Here is a tiny trained network, its code and every weight. The questions are about switching its units off for an input and a class, where a switched-off unit gives its printed mean instead of its output.

import numpy as np


def w(rows, s, z=0):
    codes = np.array(rows[::2]) - 128.0
    scale = np.full(codes.shape[1], s)
    scale[-1] = z or s
    return codes * scale


def norm(h):
    return h / np.sqrt((h * h).mean(-1, keepdims=True) + 1e-5)


def f(y):
    return y / 2 * (1 + np.tanh(0.7978845608 * (y + 0.044715 * y**3)))


def log_softmax(a):
    a = a - a.max(-1, keepdims=True)
    return a - np.log(np.exp(a).sum(-1, keepdims=True))


def net(x, mask):
    res = np.array(x, float).reshape(1, 5) / 4 @ E
    u = 0
    for l in range(2):
        y = f(norm(res) @ A[l][:, :-1].T + A[l][:, -1])
        res = res + np.where(mask[u : u + 9], y, B[l][:, -1]) @ B[l][:, :-1]
        u += 9
    return log_softmax(norm(res)[-1] @ U[:, :-1].T + U[:, -1])


A, B = {}, {}
E = w([
[27,226,157,110,138,131,167],'x0',
[77,125,161,193,159,209,87],'x1',
[115,107,93,168,254,132,218],'x2',
[132,150,56,105,120,174,124],'x3',
[140,133,135,122,109,130,145],'x4',
],0.0079)
A[0] = w([
[136,191,144,132,20,144,57,158],'0.n0',
[162,63,95,112,219,124,71,167],'0.n1',
[125,147,31,100,114,193,124,29],'0.n2',
[192,133,71,48,100,38,192,5],'0.n3',
[52,150,161,52,146,92,124,132],'0.n4',
[117,84,254,171,135,48,138,103],'0.n5',
[152,45,139,154,104,89,131,49],'0.n6',
[38,166,76,118,146,74,79,186],'0.n7',
[233,124,97,128,132,125,109,77],'0.n8',
],0.0091,0.0022)
B[0] = w([
[246,152,80,151,150,32,191,253],'0.n0',
[129,134,100,108,2,93,140,185],'0.n1',
[159,149,101,209,195,170,80,162],'0.n2',
[90,128,165,213,167,94,52,201],'0.n3',
[142,153,147,95,85,211,141,167],'0.n4',
[213,193,42,154,175,138,77,192],'0.n5',
[106,145,64,60,123,175,66,169],'0.n6',
[155,218,116,126,104,83,73,170],'0.n7',
[65,175,125,123,121,182,148,179],'0.n8',
],0.0089,0.0073)
A[1] = w([
[205,149,149,255,116,177,102,184],'1.n0',
[71,82,72,109,142,112,193,140],'1.n1',
[173,66,102,142,98,143,75,80],'1.n2',
[123,73,140,145,196,138,194,91],'1.n3',
[151,89,155,146,125,210,108,147],'1.n4',
[91,81,171,82,113,131,129,5],'1.n5',
[179,171,219,132,195,136,121,143],'1.n6',
[92,89,174,139,75,98,108,72],'1.n7',
[60,79,112,152,157,98,158,56],'1.n8',
],0.0092,0.0027)
B[1] = w([
[120,159,104,152,182,67,78,254],'1.n0',
[147,220,201,167,254,160,162,133],'1.n1',
[21,242,131,123,80,131,208,177],'1.n2',
[201,139,208,187,143,120,176,133],'1.n3',
[49,122,171,107,196,85,41,133],'1.n4',
[112,49,98,177,175,214,159,116],'1.n5',
[55,112,86,142,69,182,34,165],'1.n6',
[90,126,163,58,211,138,122,118],'1.n7',
[131,132,215,132,143,86,178,130],'1.n8',
],0.0078,0.0091)
U = w([
[47,220,29,86,89,179,130,251],'0',
[96,182,124,229,112,120,107,242],'1',
[170,141,2,131,247,184,29,136],'2',
[233,155,152,103,239,96,225,240],'3',
[26,124,116,170,198,45,44,50],'4',
[74,88,139,4,105,201,156,5],'5',
[77,70,172,96,81,210,197,5],'6',
],0.0058,0.0027)

Each question gives the input, the list of numbers given to net, and the class t.
The units are the neurons (one row each of A and B). Each row of codes is followed by its name. A weight is (code - 128) times the scale printed after its matrix; where a second scale follows, it is the last column's (A, B and U).
mask holds one flag per neuron, layer by layer. A switched-off neuron (its flag False) gives its mean, the last column of its row in B, instead of its output. The means were averaged over made-up inputs and are rounded, as every weight is.
A unit's drop is (log p(t) with every unit on - log p(t) with that unit switched off) / (log p(t) with every unit on - log p(t) with every unit switched off).
The circuit of an input: a set's keep is (log p(t) with only the set's units on - log p(t) with every unit switched off) / (log p(t) with every unit on - log p(t) with every unit switched off). Starting from the 12 units with the biggest drops (on a tie, the unit counted first), units are removed one at a time, each time the one whose removal leaves the highest keep (on an exact tie, the one counted first), for as long as the keep stays at least 0.8.
circuit, biggest first: the units of the circuit, biggest drop first
unit that matters most: the unit with the biggest drop
top k neurons: the k neurons with the biggest drops, biggest first
k most important neurons of layer l: the k neurons of layer l with the biggest drops, biggest first
drop of u: that unit's drop, to one decimal
input [-8,-5,6,-7,-3], class 0: top 2 neurons -> 0.n1; 0.n6
input [-8,6,5,4,7], class 0: top 2 neurons -> 0.n1; 1.n2
input [-3,-5,-3,-1,3], class 4: top 2 neurons -> 0.n3; 0.n5
input [-8,5,8,3,-2], class 0: top 3 neurons -> 0.n1; 1.n2; 0.n0
input [2,-8,-1,2,2], class 4: circuit, biggest first -> 0.n3; 0.n5
input [-5,0,-8,7,3], class 3: circuit, biggest first -> 0.n0
input [3,-8,2,1,-3], class 4: circuit, biggest first -> 0.n3; 0.n0
input [0,-1,-4,-6,2], class 2: top 2 neurons -> 0.n5; 0.n1
input [5,8,-3,-8,-5], class 2: circuit, biggest first -> 0.n5; 1.n2
input [-4,-3,4,-3,-3], class 0: 2 most important neurons of layer 1 -> 1.n0; 1.n2
input [-1,8,4,5,-1], class 4: top 2 neurons -> 0.n0; 1.n4
input [-5,-2,-1,-4,-1], class 0: circuit, biggest first -> 0.n6; 1.n2; 0.n0
input [0,3,7,-3,0], class 3: top 2 neurons -> 0.n3; 0.n2
input [3,-6,0,4,-4], class 4: circuit, biggest first -> 0.n3
input [0,-6,4,1,5], class 4: circuit, biggest first -> 0.n3; 0.n0
input [2,-6,-3,1,-2], class 4: top 2 neurons -> 0.n3; 0.n5
input [5,3,-2,-6,3], class 2: circuit, biggest first -> 0.n5; 1.n2
input [2,-3,-3,-4,-3], class 2: top 3 neurons -> 0.n5; 0.n1; 1.n2
input [-1,4,-7,2,3], class 3: top 2 neurons -> 0.n0; 0.n3
input [-6,2,4,1,0], class 0: unit that matters most -> 0.n1
input [-1,-3,-1,-5,-4], class 2: top 2 neurons -> 0.n5; 0.n6
input [-8,8,-3,3,-4], class 0: circuit, biggest first -> 1.n2; 0.n1
input [5,-1,-1,-7,1], class 2: 3 most important neurons of layer 0 -> 0.n5; 0.n1; 0.n8
input [6,5,-6,-7,4], class 2: 3 most important neurons of layer 0 -> 0.n5; 0.n1; 0.n0
input [6,-5,-8,-3,4], class 3: drop of 0.n0 -> 0.6
input [4,-7,4,4,3], class 4: drop of 0.n3 -> 1.4
input [2,1,5,0,2], class 3: unit that matters most -> 0.n3
input [4,3,-5,1,0], class 3: 2 most important neurons of layer 0 -> 0.n0; 0.n3
